Below are the code and all the weights of a small trained network. Each question names an input and a target symbol and asks about switching units off, where a switched-off unit gives its printed mean instead of its output.

import numpy as np


def w(rows, s, z=0):
    codes = np.array(rows[::2]) - 128.0
    scale = np.full(codes.shape[1], s)
    scale[-1] = z or s
    return codes * scale


def norm(h):
    return h / np.sqrt((h * h).mean(-1, keepdims=True) + 1e-5)


def f(y):
    return np.maximum(y, 0)


def softmax(a):
    e = np.exp(a - a.max(-1, keepdims=True))
    return e / e.sum(-1, keepdims=True)


def log_softmax(a):
    a = a - a.max(-1, keepdims=True)
    return a - np.log(np.exp(a).sum(-1, keepdims=True))


def net(x, mask):
    ids = ['αβηθμξπσφψ'.index(c) for c in x.split()]
    T = len(ids)
    res = E[ids] + P[:T]
    u = 0
    for l in range(2):
        r = norm(res)
        for j in range(2):
            rows = slice(3 * j, 3 * j + 3)
            q, k, v = (r @ M[l][rows].T for M in (Q, K, V))
            z = softmax(np.where(np.tri(T) > 0, q @ k.T / 3**0.5, -1e9)) @ v
            o = O[l][rows]
            res = res + np.where(mask[u + j], z, o[:, -1]) @ o[:, :-1]
        u += 2
        y = f(norm(res) @ A[l][:, :-1].T + A[l][:, -1])
        res = res + np.where(mask[u : u + 12], y, B[l][:, -1]) @ B[l][:, :-1]
        u += 12
    return log_softmax(norm(res)[-1] @ U[:, :-1].T + U[:, -1])


Q, K, V, O, A, B = {}, {}, {}, {}, {}, {}
E = w([
[139,210,47,121,122,121,150,109],'α',
[119,159,63,37,161,64,116,149],'β',
[107,58,92,36,118,162,120,200],'η',
[164,107,116,136,154,68,120,251],'θ',
[188,139,157,33,63,103,140,131],'μ',
[112,55,65,46,179,157,153,73],'ξ',
[93,78,133,175,143,15,177,92],'π',
[41,178,134,130,196,120,190,143],'σ',
[105,123,63,168,175,168,37,104],'φ',
[53,165,162,231,136,158,128,176],'ψ',
],0.021)
P = w([
[123,143,7,132,50,105,185,171],'0',
[114,143,29,120,67,103,173,167],'1',
[109,139,45,129,85,104,173,167],'2',
[121,134,68,118,104,102,164,164],'3',
[123,138,84,110,118,111,148,158],'4',
[125,135,94,109,132,110,133,145],'5',
[125,128,113,111,145,113,128,140],'6',
[116,125,131,112,159,111,110,133],'7',
[126,122,147,110,170,119,99,126],'8',
[125,122,167,108,183,118,90,117],'9',
[136,121,193,106,194,119,78,109],'10',
[135,121,198,104,211,117,64,95],'11',
[143,109,217,103,219,106,48,83],'12',
],0.015)
Q[0] = w([
[89,138,190,243,71,250,208,49],'0.h1',
[127,120,107,97,127,87,123,118],'0.h1',
[157,141,123,154,80,144,50,124],'0.h1',
[218,146,146,82,142,101,120,135],'0.h2',
[148,93,120,197,153,82,152,133],'0.h2',
[170,158,197,177,9,222,128,97],'0.h2',
],0.014)
K[0] = w([
[134,144,42,128,32,120,183,183],'0.h1',
[140,122,178,124,153,87,140,91],'0.h1',
[157,115,77,105,109,148,109,121],'0.h1',
[160,85,169,101,140,111,120,106],'0.h2',
[105,146,134,132,138,185,136,73],'0.h2',
[138,153,5,119,66,122,181,148],'0.h2',
],0.016)
V[0] = w([
[175,70,115,61,199,212,160,104],'0.h1',
[136,85,138,142,117,125,147,71],'0.h1',
[224,167,54,66,80,85,113,208],'0.h1',
[179,136,112,184,165,2,172,105],'0.h2',
[65,130,109,102,91,174,144,16],'0.h2',
[127,197,194,229,72,233,150,168],'0.h2',
],0.0057)
O[0] = w([
[111,178,92,84,182,121,102,195,131],'0.h1',
[106,105,184,55,163,114,182,89,90],'0.h1',
[125,67,139,215,160,75,56,148,168],'0.h1',
[91,135,212,126,3,93,106,38,195],'0.h2',
[143,131,111,68,88,212,107,165,55],'0.h2',
[9,118,129,160,151,165,135,220,2],'0.h2',
],0.0064,0.0053)
A[0] = w([
[132,147,65,158,132,211,27,75,2],'0.n1',
[87,3,162,55,57,190,58,167,89],'0.n2',
[157,26,176,116,97,109,139,176,135],'0.n3',
[29,155,172,36,96,85,129,170,88],'0.n4',
[118,96,51,104,143,178,184,55,28],'0.n5',
[152,103,169,95,125,176,165,228,65],'0.n6',
[192,220,112,137,147,141,186,120,192],'0.n7',
[213,91,163,121,115,171,88,81,106],'0.n8',
[110,182,114,33,64,160,131,150,53],'0.n9',
[240,114,135,128,99,136,141,134,33],'0.n10',
[178,9,123,124,106,120,2,143,164],'0.n11',
[202,158,67,194,145,144,155,116,77],'0.n12',
],0.0081,0.0055)
B[0] = w([
[255,161,91,201,129,134,210,88,150],'0.n1',
[132,72,117,234,142,98,239,38,151],'0.n2',
[137,184,185,133,122,80,186,166,193],'0.n3',
[140,157,103,125,193,106,185,134,204],'0.n4',
[102,121,146,57,100,125,110,184,159],'0.n5',
[152,170,145,140,149,143,200,208,143],'0.n6',
[50,138,122,148,89,113,166,123,225],'0.n7',
[96,171,142,122,147,153,163,139,158],'0.n8',
[111,134,150,28,110,119,195,137,166],'0.n9',
[56,172,213,99,75,75,130,194,146],'0.n10',
[181,209,131,153,150,143,171,77,255],'0.n11',
[135,108,130,115,49,106,109,149,156],'0.n12',
],0.0081,0.0055)
Q[1] = w([
[88,144,134,88,137,88,149,137],'1.h1',
[19,44,189,150,92,228,68,164],'1.h1',
[112,152,165,72,104,116,207,158],'1.h1',
[120,77,138,104,131,173,164,173],'1.h2',
[63,133,105,172,135,172,100,158],'1.h2',
[95,41,178,204,105,199,8,156],'1.h2',
],0.014)
K[1] = w([
[69,120,184,124,202,116,95,132],'1.h1',
[79,108,5,154,48,57,137,163],'1.h1',
[48,109,171,139,175,162,54,37],'1.h1',
[116,127,46,173,138,178,187,163],'1.h2',
[127,68,54,156,38,94,114,173],'1.h2',
[115,67,44,122,4,51,160,195],'1.h2',
],0.011)
V[1] = w([
[59,230,123,78,79,121,48,69],'1.h1',
[200,173,254,80,123,175,221,113],'1.h1',
[169,81,86,101,203,97,182,87],'1.h1',
[82,177,121,150,62,83,201,131],'1.h2',
[33,19,146,41,90,99,136,185],'1.h2',
[29,242,178,116,253,172,148,105],'1.h2',
],0.0074)
O[1] = w([
[205,253,126,160,129,154,179,149,135],'1.h1',
[157,83,163,127,68,92,96,253,164],'1.h1',
[131,66,84,81,20,113,122,83,226],'1.h1',
[116,119,185,139,90,159,73,137,255],'1.h2',
[112,209,161,89,144,85,17,105,61],'1.h2',
[60,136,19,194,26,111,131,140,222],'1.h2',
],0.0071,0.0056)
A[1] = w([
[102,81,75,155,166,155,79,172,127],'1.n1',
[69,95,216,231,120,224,80,121,161],'1.n2',
[112,35,105,97,121,145,80,131,18],'1.n3',
[211,94,101,198,159,230,43,94,16],'1.n4',
[120,78,154,170,149,123,98,140,2],'1.n5',
[146,128,196,134,249,142,146,122,47],'1.n6',
[85,146,107,77,127,211,129,50,39],'1.n7',
[170,103,96,161,66,170,128,142,94],'1.n8',
[129,119,147,180,144,84,122,88,65],'1.n9',
[121,196,180,182,97,181,178,152,179],'1.n10',
[109,142,210,94,121,122,154,100,154],'1.n11',
[143,111,167,83,182,86,167,132,202],'1.n12',
],0.011,0.0026)
B[1] = w([
[136,169,182,123,143,169,143,99,153],'1.n1',
[93,202,94,131,216,228,59,88,162],'1.n2',
[119,107,87,132,111,174,123,129,154],'1.n3',
[137,155,144,94,150,117,249,86,167],'1.n4',
[144,138,151,192,134,98,135,138,146],'1.n5',
[82,132,87,142,91,117,101,158,155],'1.n6',
[119,106,137,161,100,127,80,202,173],'1.n7',
[173,113,161,133,106,155,111,124,169],'1.n8',
[92,97,133,155,81,116,133,121,182],'1.n9',
[104,116,142,152,104,208,122,138,226],'1.n10',
[100,118,164,98,153,166,119,154,184],'1.n11',
[136,133,161,127,189,143,108,140,255],'1.n12',
],0.014,0.0054)
U = w([
[93,178,71,139,29,104,136,143,114],'α',
[117,186,61,36,185,51,120,145,172],'β',
[150,101,96,105,147,131,254,133,3],'η',
[182,161,150,166,140,99,102,230,167],'θ',
[102,158,226,51,99,112,138,110,81],'μ',
[126,60,86,88,142,160,70,136,161],'ξ',
[88,87,155,170,146,38,121,86,140],'π',
[17,190,126,132,196,149,157,138,184],'σ',
[197,204,100,143,151,118,150,48,97],'φ',
[135,177,128,157,157,179,55,90,170],'ψ',
],0.008,0.0018)

Each question gives the input, a string of symbols that net reads in full, and the target symbol t.
The units are the heads (3 rows each of Q, K, V and O) and the neurons (one row each of A and B). Each row of codes is followed by its name. A weight is (code - 128) times the scale printed after its matrix; where a second scale follows, it is the last column's (O, A, B and U).
mask holds one flag per unit, layer by layer, with each layer's heads first. A switched-off unit (its flag False) gives its mean, the last column of its rows in O or B, instead of its output. The means were averaged over made-up inputs and are rounded, as every weight is.
A unit's drop is (log p(t) with every unit on - log p(t) with that unit switched off) / (log p(t) with every unit on - log p(t) with every unit switched off).
The circuit of an input: a set's keep is (log p(t) with only the set's units on - log p(t) with every unit switched off) / (log p(t) with every unit on - log p(t) with every unit switched off). Starting from the 12 units with the biggest drops (on a tie, the unit counted first), units are removed one at a time, each time the one whose removal leaves the highest keep (on an exact tie, the one counted first), for as long as the keep stays at least 0.8.
units of the circuit, in order: the units of the circuit, biggest drop first
k most important neurons: the k neurons with the biggest drops, biggest first
top k neurons in layer l: the k neurons of layer l with the biggest drops, biggest first
which heads matter: for each layer, one digit per head in row order, 1 if its drop is at least 0.15 and else 0, layers parted by /
input β θ β α μ σ ψ μ π, target σ: which heads matter : 01 / 10
input π θ β μ σ ξ, target α: which heads matter : 00 / 01
input θ β α σ φ π α ψ α, target σ: units of the circuit, in order : [0.h2]
input ξ π σ ξ θ β σ θ β, target α: which heads matter : 10 / 01
input β ψ μ, target μ: units of the circuit, in order : [0.h1 1.h2 0.n11 1.n11]
input θ α σ β θ β μ φ β, target η: which heads matter : 00 / 01
input ξ σ β φ ξ ψ θ α φ, target η: 2 most important neurons : [0.n1 1.n4]
input β ψ μ β α σ β β η β η β, target ξ: which heads matter : 01 / 10
input η θ π β β, target μ: which heads matter : 11 / 01
input π α σ φ π ξ α θ σ θ π π, target μ: which heads matter : 11 / 00
input θ θ σ θ ξ σ, target α: which heads matter : 00 / 01
input μ π ξ, target μ: which heads matter : 01 / 01
input α μ π θ μ β, target θ: which heads matter : 10 / 10
input α β π, target μ: units of the circuit, in order : [1.h2 0.h2 1.n11]
input ψ β ξ, target ξ: top neuron in layer 0 : [0.n7]
input η ξ β θ β θ ξ φ θ β α β θ, target π: which heads matter : 01 / 00
input β α β ξ σ θ π θ, target μ: units of the circuit, in order : [0.h2 0.h1]
input ξ ξ σ σ ψ σ φ θ β θ π β, target μ: which heads matter : 11 / 00
input η σ β μ β σ β θ β α, target π: which heads matter : 01 / 00
input θ θ ψ α β, target σ: most important neuron : [1.n1]
input φ ψ μ θ β θ η ξ η α σ σ β, target α: which heads matter : 00 / 01
input β α η β θ β β θ β, target π: units of the circuit, in order : [0.h2 0.h1]
input ξ π β σ β θ θ ξ, target β: units of the circuit, in order : [1.h2 0.h1]
input ξ ψ θ, target σ: units of the circuit, in order : [0.h2 1.h1]
input β θ β η β, target ξ: 4 most important neurons : [0.n11 1.n3 0.n3 0.n2]
input α θ φ θ α β α β σ ψ φ η θ, target η: top 2 neurons in layer 0 : [0.n11 0.n1]
input φ β θ σ φ β η α ξ ψ θ σ α, target α: units of the circuit, in order : [1.h2]
input μ η μ, target θ: units of the circuit, in order : [0.h1 1.h1 0.n3]
